Each row has a name. After each piece below comes the name of the row it's from, unless a question asks for something else. Each question is about the rows just above it. Places in a row count from 0.

nafum: [175 129 138  94 128 153 169 128 113 128 103]
maf: [138 102 128 169 113  94 153 175 128 128 129]
ruve: [131 120 191 107 128 149 128 162 138 128 128]
Kaz: [131 120 191 170 113  94 153 175  87  91  94]
Which row holds these entries in another order? [ 94 131 120 191 170 113  94 153 175  87  91] : Kaz
Go on from [128 149 128] to the end of its row. : [162 138 128 128]
[129 128 128 175 153  94 113 169 128 102 138] is which row reordered? : maf
Go on from [175 129] to the end of its row. : [138  94 128 153 169 128 113 128 103]
The rest of the row after [169 113  94 153 175]: : [128 128 129]

Nasig: [156 131 112 139  96  91 115 143 151  97  72 122  77 106  83 137 176 169
 132 114 109  83 164 152 221 118 123 129 144 148 122  69 140 104 120 134
 130 131 164  99  91  71  86 111 123  89 156 119  67 123 145 135  29 148
 126 117]
tidaz: [108  76 150 108 120 112 138 154 145 151 131 103 103 140 129 160 144 153
 155  89 118  92 118 147 127 164 161 159 109  96 135 129  93 117  78 139
 112 164 113 132 111  98 174 120 136 104 108  92 167  86  95  89 132 142
 124 150]
dapi: [ 95 153 110 108  96  92  78 129  89  96 174  97 138  76 120 139 113 112
 103 151 145  92 167 108  89 150 129 111 159 136 131 140 150 118 142 164
  93 118  86 154 112 132 155 104 120 124 147 164 117 103 161 132 135 144
 127 108]
Zat: [133  73  94 131 158  92 106 110 149 108  93 135 137 123 123 154 115 166
 138 102 129  98 114 117 145  97 129 131 135 115 153 154 124 151  84 132
 140 166 101  90 161  81 142  97 123 164 157 126 137  70 100 120 105 133
 133 119]
[ 76  78  86  89  89  92  92  93  95  96  96  97 103 103 104 108 108 108
 110 111 112 112 113 117 118 118 120 120 124 127 129 129 131 132 132 135
 136 138 139 140 142 144 145 147 150 150 151 153 154 155 159 161 164 164
 167 174] is which row reordered? : dapi
[108 127 144 135 132 161 103 117 164 147 124 120 104 155 132 112 154  86
 118  93 164 142 118 150 140 131 136 159 111 129 150  89 108 167  92 145
 151 103 112 113 139 120  76 138  97 174  96  89 129  78  92  96 108 110
 153  95] is which row reordered? : dapi
Where do [156 131 112 139  96  91 115 143 151  97  72 122  77 106  83 137 176 169
 132 114 109  83 164 152 221 118 123 129 144 148 122  69 140 104 120 134
 130 131 164  99  91  71  86 111 123  89 156 119  67 123 145 135  29 148
 126 117] appear? : Nasig
Go on from [164 113 132 111  98] to the end of its row. : [174 120 136 104 108  92 167  86  95  89 132 142 124 150]

nafum: [150 145 137 100 133 153 172 123 132 134 173 102 107 157 184 123 119  92
  58 172 110  96 162  92 125 118 148 115 110]
zega: [113 141  74 115 124  63 158  73 105 127 109 111 133 125 132 124 129  58
 120 160 137  84 100 111  99 126 187 156 121]
Nasig: [144  79 145  75  94 152 111 141 158 154 121 114 152 128 186  71 115 132
 188 121 101  84 122 147 129 140 109 128 124]
tidaz: [122 132  94 152 115 186 151  75 140 147 128 129 124 114 121 154  71 109
  84 158 141 121  79 111 128 101 145 188 144]
lomim: [122 132  94 152 115 186 151  75 140 147 103 129 124 114 121 154  71 109
  85 158 141 121  79 111 128 101 145 188 144]
maf: [169 111 183 127 168 106 134 170 101 151 102 119 130  81 139 159 115 166
 156 126 116 163 120  90 169 173 149 114 150]
Kaz: [ 80 117  94 130 117 212 136 150 137 118 138 166 157 169 146 145 133 115
 164 113 126 139 188 134 132 139  99 146  91]
dapi: [105 148 137 174  78 125 141 130 156  93 105  77  96 140  98 162 111 131
  92 108  58 123 110 146 134 131 120  84 102]
Zat: [105 148 137 174  78 125 141 130 156  93 105  77  96 140  98 162 111 168
  92 108 106 123 110 146 134 131 120  84 102]
ruve: [113  79  74 115 124  63 158  73 105 127 109 111 133 125 132 124 129 124
 120 160 137  84 100 111  99 126 187 156 121]
The rest of the row after [109  85]: : [158 141 121  79 111 128 101 145 188 144]
[111 144 132 147 121 128 129 151 101 109 141  75 128 145  79 158 152 114
 140 188  71 154 122 121 115 186 124  94  84] is which row reordered? : tidaz

Kaz: [ 85  67 100 198 134 174 186 117]
ruve: [ 85  67 100 198 134 174 186 121]
Fep: [174 187 156 199 123  83  72 141]
Nasig: [ 72 153 109 150 112  24 149 106]
bigom: [147 124 188  72 201 147  64 132]
tidaz: [108 108  85 182 139 220  83 150]
zega: [ 72 199 174 123  82 141 156 187]
maf: [ 41  88 141 169 189  88 145  96]
Row and place of [96] in the named rows: : maf, 7
Put [187 156 199 123  83  72 141 174] back in order: which row is it? : Fep
Put [187 156 141  82 123 174 199  72] back in order: which row is it? : zega

lomim: [142 190 219 152  70 149 149 172 166 157  75 212 140 137 208  54  52 134
  63  85 125 126 223 215 118 154  60 158 160 245  62 167 121 175 189 127
  86 133  67 242 194 159 202  90 213 176 143 150 102 118 102 113  83  98
 146 112 244]
nafum: [114 102 120 197 142  85 122 151 154 149 174  93 107  84  92 187 186  43
 187 167 126 168 166 184 114 206 161 136  84 117 198 161 185 165 190 197
 167 133 143 116 131  94  86 148 112 155 186 185 145 158  77 132 194 199
 141 187 105]
Fep: [149 202 206 101  95 180 155 143 148 146  73 221 158 171 225  48  49 130
  44  94 136 111 155 134 143 101  69 154 191 228  42 144  97 146 132  86
  78 138  89 231 175 184 225  98 110 155 105 124 116 115 155 121  60  76
 137  85 225]
Zat: [161 204 198  89 117 197 171 138 143 133  85 222 169 187 231  68  70 129
  60  94 135 111 155 134 159  86  91 160 207 211  48 155  87 128 110  78
  84 146 114 211 174 196 237 112 211 149 100 124 123 113 185 123  60  78
 142  80 218]
zega: [136 131 173 217  79 100 105 194 169 187 123 136 128 107 104 104  95 161
 143 126 164 155 224 235 101 216  98 132  94 194 161 116 190 212 244 200
 158 132  77 192 167 110  85 118 136 170 188 132 124 160  58 163 173 145
 153 189 186]
maf: [114 102 120 197 142  85 122 151 154 149 174  93 107  84  92 187 186 147
 187 167 126 105 166 184 114 206  69 136  84 117  42 161 185 165 190 197
 167 133 143 116 131  94  86  98 112 155 186 185 145 158  77 132 194 199
 141 187 105]
The rest of the row after [ 94 135 111 155 134]: : [159  86  91 160 207 211  48 155  87 128 110  78  84 146 114 211 174 196
 237 112 211 149 100 124 123 113 185 123  60  78 142  80 218]
The row with [142 190 219 152  70 149 149 172 166 157  75 212 140 137 208  54  52 134
  63  85 125 126 223 215 118 154  60 158 160 245  62 167 121 175 189 127
  86 133  67 242 194 159 202  90 213 176 143 150 102 118 102 113  83  98
 146 112 244] is : lomim
Which row holds these entries in another order? [190 127  62 208 134 113 167 160 194 223 219 126 158 242 149 215 213 175
  83 121 244 202 157  86 149 140 245 146 172 152 154 118 212  67 189 102
  52  85 150  98 125  90 118 102 142 112 143 133 176 159  70  54  63 166
  60 137  75] : lomim
Where in the named rows is [180]? : Fep, 5

dapi: [118 114 203 144 111 110 122 109 148 150 129 122 124 144 121]
nafum: [166  99  88  59 134 114 115 248  89  97 127 145 130 134 143]
ruve: [104 125 178 125 145 134 143 141 104 164 130 144 106 127 122]
tidaz: [156 191  90 202 140 114 115 249 116 159 131 144 110 124 124]
Where in the named rows is [89]? : nafum, 8
The rest of the row after [114 115 249]: : [116 159 131 144 110 124 124]
Put [104 104 106 122 125 125 127 130 134 141 143 144 145 164 178] back in order: which row is it? : ruve
Put [143 134 130 145 127  97  89 248 115 114 134  59  88  99 166] back in order: which row is it? : nafum

lomim: [134 101 109 144 117]
Nasig: [125 116 118 100 139]
Kaz: [136 110 108 140 121]
dapi: [126 185 166  98 150]
nafum: [ 98 185 150 165 126]
tidaz: [124 116 117 166 120]
[100] is at row and place : Nasig, 3
The rest of the row after [116 117]: : [166 120]
[100 116 118 125 139] is which row reordered? : Nasig
Put [150  98 166 185 126] back in order: which row is it? : dapi

maf: [166  47  88  61 154 134 178  81]
Nasig: [109 215  88 220 141  80  71 206]
Zat: [166  47  88  61 154 134  29  81]
tidaz: [134 215  89 220 102  69  91  41]
Fep: [194  30 210  50 122 219 186  36]
ruve: [122 185 219  36 210  50  30 194]
Row and place of [91] in the named rows: : tidaz, 6
Put [186  36 194  30 210  50 122 219] back in order: which row is it? : Fep
q: [194  30 210  50 122 219 186  36] : Fep
Go on from [215  88 220] to the end of its row. : [141  80  71 206]

Nasig: [129  92 128  73 132 131 169  86 145 122 118 134 129 106 129 157 126 152
 125 129 131 112 142 125 132 135 183 151 126 104 139 118 174 120 129  73
 151 124 151 111 124 140 135  99 135 116 137 121 110 147 132 118 177]
lomim: [202 139 185 124  88  83 147 145  92  82 175 136  76  22 150 120 168 137
  91 167 114 111  80 117  64  76 169 128 126 146 131 124  49 149 110  53
 219 110 147 167 198  83  75 130 158 143 149  63 111 147 123 113 151]
ruve: [202 138 185 124  88  83 147 145  92  82 175 136  76  22 150 120 168 137
  91 167 114 111  80 117  64  76 169 128 126 146 131 124  49 149 110  53
 219 110 147 167 198  83  75 130 158 143 149 131 138 172 123 113 144]
bigom: [129  92 128  73 132 131 169  86 145 130 118 134 129 106 129 157  76 152
 125 129 131 112 142 125 132 135 183 151 126 104 139 118 127 120 129 123
 151 124 151 111 124 140 150  99 135 116 150  63 110 147 132 118 177]
q: [129  92 128  73 132 131 169  86 145 122 118 134 129 106 129 157 126 152
 125 129 131 112 142 125 132 135 183 151 126 104 139 118 174 120 129  73
 151 124 151 111 124 140 135  99 135 116 137 121 110 147 132 118 177] : Nasig
q: [202 139 185 124  88  83 147 145  92  82 175 136  76  22 150 120 168 137
  91 167 114 111  80 117  64  76 169 128 126 146 131 124  49 149 110  53
 219 110 147 167 198  83  75 130 158 143 149  63 111 147 123 113 151] : lomim
q: [129  92 128  73 132 131 169  86 145 130 118 134 129 106 129 157  76 152
 125 129 131 112 142 125 132 135 183 151 126 104 139 118 127 120 129 123
 151 124 151 111 124 140 150  99 135 116 150  63 110 147 132 118 177] : bigom
After [149  63], its row goes on with : [111 147 123 113 151]

nafum: [136 169 139  46]
Nasig: [116 217 182 128]
dapi: [115 217 182 128]
tidaz: [182 115 217 127]
Which row holds these entries in another order? [182 217 128 116] : Nasig
q: [136 169 139  46] : nafum
Go on from [136 169] to the end of its row. : [139  46]
[128 182 217 115] is which row reordered? : dapi

lomim: [133  40  81  98  97  78 104  64  87 140  95 136  90  66  93]
Fep: [ 82 154 151 119 146 115 103  64 131 139  95 136 114  87 122]
zega: [ 94  97 125 104 152  68 138 127  96 141 148 142  72  62 106]
After [140  95 136], its row goes on with : [90 66 93]
Go on from [103  64] to the end of its row. : [131 139  95 136 114  87 122]
[93] is at row and place : lomim, 14
Go on from [ 98  97  78 104  64] to the end of its row. : [ 87 140  95 136  90  66  93]

bigom: [105 190  56  46 177 220]
ruve: [ 40 216 201 217 122  81]
Nasig: [107 212  67 176 151 151]
nafum: [105 189 202 215  33 151]
Fep: [ 41 216 201 217  71  77]
lomim: [119  37 175  53 212  93]
zega: [138  77 204 190  53  38]
The rest of the row after [105 190  56]: : [ 46 177 220]
Go on from [ 41 216 201 217] to the end of its row. : [71 77]
[67] is at row and place : Nasig, 2

zega: [149 101 142 126  78  79  50 128  64]
bigom: [ 50 142 126 149  79  64 128  78 102]
Zat: [110 165 175 171 137 108 154 163 198]
Nasig: [128 128 128 128 128 128 128 129 128]
Fep: [110 165 175 171 137  14  51 114  81]
lomim: [ 80 129  75  98 146 131 180 165 166]
tidaz: [174  74 171 196 133 228 149  79 127]
dapi: [ 93 113  27 106  89 137 132 179  81]
ruve: [198 134 122 153 152 153  82  99 160]
[27] is at row and place : dapi, 2
[ 50  64  78  79 101 126 128 142 149] is which row reordered? : zega
After [149  79  64], its row goes on with : [128  78 102]

zega: [155 167  69 123 119  77 113 136  95]
Fep: [128 107 101 157 156  66 215 154 122]
nafum: [136 123 155 167 113  95  69  77  85]
Nasig: [188 123  66 215 154 107 101 156 128]
ruve: [131  10 165  81  69 135  86 195 102]
tidaz: [122  70 155 140 103 170 110 142  56]
Zat: [127  78 156 167 127 124 102 119 113]
maf: [168 131 124 168 200 114  77 154  72]
The rest of the row after [127 124 102]: : [119 113]
[ 95 167  77 113  69 119 123 155 136] is which row reordered? : zega
[122 128 107 101 157 156  66 215 154] is which row reordered? : Fep
Which row holds these entries in another order? [128 123 101  66 107 156 188 215 154] : Nasig
The rest of the row after [124 102 119]: : [113]
The rest of the row after [155 167 113  95  69]: : [77 85]
[110] is at row and place : tidaz, 6

Zat: [160 183  26  64 127  37 227 150 105 135 120 174 217  41  84  59 200 152
 166 167 156 190 165  73 211 195 109  93  99  47 105  50 165 187  93  42
 118 205  28 134  90 197]
bigom: [177 220 167 231 103 135  72  72 140 116 178 169  99  52  31 107 128  50
 160  88  80 128  40 136  32  32 105  77 209 216 150 187  32 151  57 108
  87 193 117 180 140  25]
zega: [118  67 196 153 135 139 178 129 117 204  86 209 154 152 127 127 199 196
 186 208 121 228  65  73 211 195 110 226  24 213 159 113 153 165 220  79
  90 168 136 138 124 158]
[159] is at row and place : zega, 30
After [ 73 211 195 109], its row goes on with : [ 93  99  47 105  50 165 187  93  42 118 205  28 134  90 197]

tidaz: [140 120 120 147 127 127 108 142 118 138 146 135 132 147 182 125 201 142
 139 145]
Kaz: [126 132 171 145 125 162  99 124  64 160 137 135 118 151 135 107 155 133
 125 124]
ruve: [146 131  96 109 119 140 107 111 133 136  74 109 133 193 119 126 126 111
 136 129]
dapi: [132 140 145 138 147 201 126 146 182 120 120 135 118 139 142 127 142 148
 126 108]
zega: [120 131 160 118 121 169 167 142 160 140 244 127 144 114 111 128 126  95
 125 136]
Zat: [138 118 139 125 201 132 146 142 120 147 148 182 140 127 135 108 120 142
 145 127]
maf: [118 140 182 132 125 127 135 138 145 142 201 147 120 108 139 120 147 146
 127 142]
lomim: [107 133 129  96 110 126 109 131 136 111 133 119 111  74 146 140 126 119
 136 193]
Which row holds these entries in another order? [ 95 111 114 118 120 121 125 126 127 128 131 136 140 142 144 160 160 167
 169 244] : zega
Put [108 118 120 120 125 127 127 132 135 138 139 140 142 142 145 146 147 148
 182 201] back in order: which row is it? : Zat
Put [108 118 120 120 126 126 127 132 135 138 139 140 142 142 145 146 147 148
 182 201] back in order: which row is it? : dapi
Put [193 136 119 126 140 146  74 111 119 133 111 136 131 109 126 110  96 129
 133 107] back in order: which row is it? : lomim
Put [ 74  96 107 109 110 111 111 119 119 126 126 129 131 133 133 136 136 140
 146 193] back in order: which row is it? : lomim
[ 74 111 129 126 136 109 193 146 136 109 119 133  96 107 131 126 119 111
 133 140] is which row reordered? : ruve

maf: [133 157 111 143 155 163 163 132 214 162 135 112 147 105]
Nasig: [117 145  97 140 135 154 151 159 119 103  90  98 108 105]
lomim: [155 162 111 157 214 163 133 163 147 105 135 143 132 111]
zega: [ 86 132  97 140 125 119 163 132 119 191 157 112 147 154]
The rest of the row after [162 135]: : [112 147 105]
Which row holds these entries in another order? [154 147 112 157 191 119 132 163 119 125 140  97 132  86] : zega
Which row holds these entries in another order? [105 111 112 132 133 135 143 147 155 157 162 163 163 214] : maf

maf: [107 155  91 184 128  66]
lomim: [109 163 108  95 230 101]
Nasig: [128 184  92 155  66 107]
[107  66 155  92 184 128] is which row reordered? : Nasig
[ 66 128 184  91 155 107] is which row reordered? : maf

Fep: [160 117 142 140 154 126  91 133  81 148  52 164 133 120 122 156 156 106
 189 186 104  82 144 108 142 135]
Kaz: [145 156 173 114 119 137 175 145 126 131 153 186 130 119 123 120 135 144
 158 147 125 160 110 154  87 143]
nafum: [191 155  99 150 175 118 137 202 149 140 171 173 130  82 138 140 223 175
 180 185 135 122 120 145 151 169]
bigom: [151 122 140 150 171 140 135 155 175 223 191 138 175 149 130  82 185 202
 145 169 137 180 120  99 117 173]
tidaz: [ 97 139 122 138 119 105 123 107 134  97 111 116  73 134 146 162 106  92
 132  90 133 118 163 173 144 116]
Zat: [137 186 110 143 119 158 114 156  88 120 125 130 131 175 119 173 144 126
 123 147 154 153 145  94 124 177]
dapi: [150 205 123 133  93 178 128 162 124  53  87 142 131 173 132 230 109  86
 124 148 160 122 158 157 167 142]
[143  87 154 110 160 125 147 158 144 135 120 123 119 130 186 153 131 126
 145 175 137 119 114 173 156 145] is which row reordered? : Kaz
Which row holds these entries in another order? [177 124  94 145 153 154 147 123 126 144 173 119 175 131 130 125 120  88
 156 114 158 119 143 110 186 137] : Zat
Go on from [118 137] to the end of its row. : [202 149 140 171 173 130  82 138 140 223 175 180 185 135 122 120 145 151
 169]
Which row holds these entries in another order? [ 82  99 118 120 122 130 135 137 138 140 140 145 149 150 151 155 169 171
 173 175 175 180 185 191 202 223] : nafum
[81] is at row and place : Fep, 8
[124 119  88 131 156 125 147 137 154 158 110 173 145 119 153 186 114 144
 130 175 123 143 126 177  94 120] is which row reordered? : Zat
Which row holds these entries in another order? [173 117  99 120 180 137 169 145 202 185  82 130 149 175 138 191 223 175
 155 135 140 171 150 140 122 151] : bigom

lomim: [168 158 147 101  88 136 164 162 161]
zega: [172 117 156 101  95 131 164  89 173]
Kaz: [148 121 147  89 135 141 134 117 135]
ruve: [140 121 148  88 141 141 148 106 137]
bigom: [138 119 137  96 142 140 169 158 154]
Nasig: [147 122 148  88 141 141 136 108 136]
tidaz: [156 133 145  99 113 137 166 143 160]
Fep: [154 121 141 102  60 151 119 160 121]
Zat: [174 193 144 102  72 138 163 208 155]
dapi: [144 134 155  94 118 137 145  98 140]
nafum: [115  72 132  91 183 142 172 128 152]
maf: [154 100 149  99 126 134 167  89 168]
Where in the named rows is [118]? : dapi, 4
After [122 148  88 141 141], its row goes on with : [136 108 136]
[166] is at row and place : tidaz, 6
The row with [154 121 141 102  60 151 119 160 121] is : Fep
After [ 89 135 141 134], its row goes on with : [117 135]
The rest of the row after [149  99]: : [126 134 167  89 168]

Kaz: [156 123 146 119 128 102 157 150 187 150 118 164 118 239  77 109 146 140]
zega: [142 157  96 119  93 128  81 136 114 132 140 129 123  90 169 149  97  96]
Fep: [167 143 116 134 146  76 148 151 199 178 156 137 123 222 100 153 140 116]
dapi: [170 154  92 132 134  83 123 152 182 173 161 137 122 190 124 172 122 103]
ruve: [168 160  81 124 154 102  99 151 155 155 153 140 120 142 145 171 104  93]
tidaz: [ 65 118 171 159 159 132 145  89  92 134 153  49 150  82 160 107 147 136]
lomim: [ 82 130 160 151 137 132 125  96  94 135 152  63 145  78 173 107 133 124]
maf: [164 140 121 134 147  76 152 151 203 177 151 140 123 228  93 148 142 120]
Zat: [ 90 106 140 145 162 153 142 100  75 100 124  97 142  53 137 127 139 148]
bigom: [ 92 137 145 140 117 134 108 107  96 131 147  83 137  77 174 117 120 114]
Nasig: [168 160  81 124 113 102  99 151 155 155 153 140 120 142 145 171 104  93]
nafum: [125  63 135  78 152 145  82 152 124 137 132 130  96 160 107 133 173  94]
After [152 145  82 152], its row goes on with : [124 137 132 130  96 160 107 133 173  94]
Which row holds these entries in another order? [ 63  78  82  94  96 107 124 125 130 132 133 135 137 145 151 152 160 173] : lomim

dapi: [172  64 140 125]
ruve: [140 191  75 141]
Fep: [126  36 162  85]
zega: [215 192  75 162]
Nasig: [141 191  75 131]
Zat: [197 136 128 148]
tidaz: [158  55 147 113]
maf: [187  73 133 137]
lomim: [212  89 120 159]
bigom: [148  34 125 127]
nafum: [192  75  35 147]
Kaz: [125  35 127 148]
Go on from [148  34] to the end of its row. : [125 127]
Where in the named rows is [137]? : maf, 3
[ 75 140 141 191] is which row reordered? : ruve
[127 148 125  35] is which row reordered? : Kaz
The rest of the row after [197 136 128]: : [148]
Go on from [141 191  75] to the end of its row. : [131]
Where in the named rows is [36]? : Fep, 1

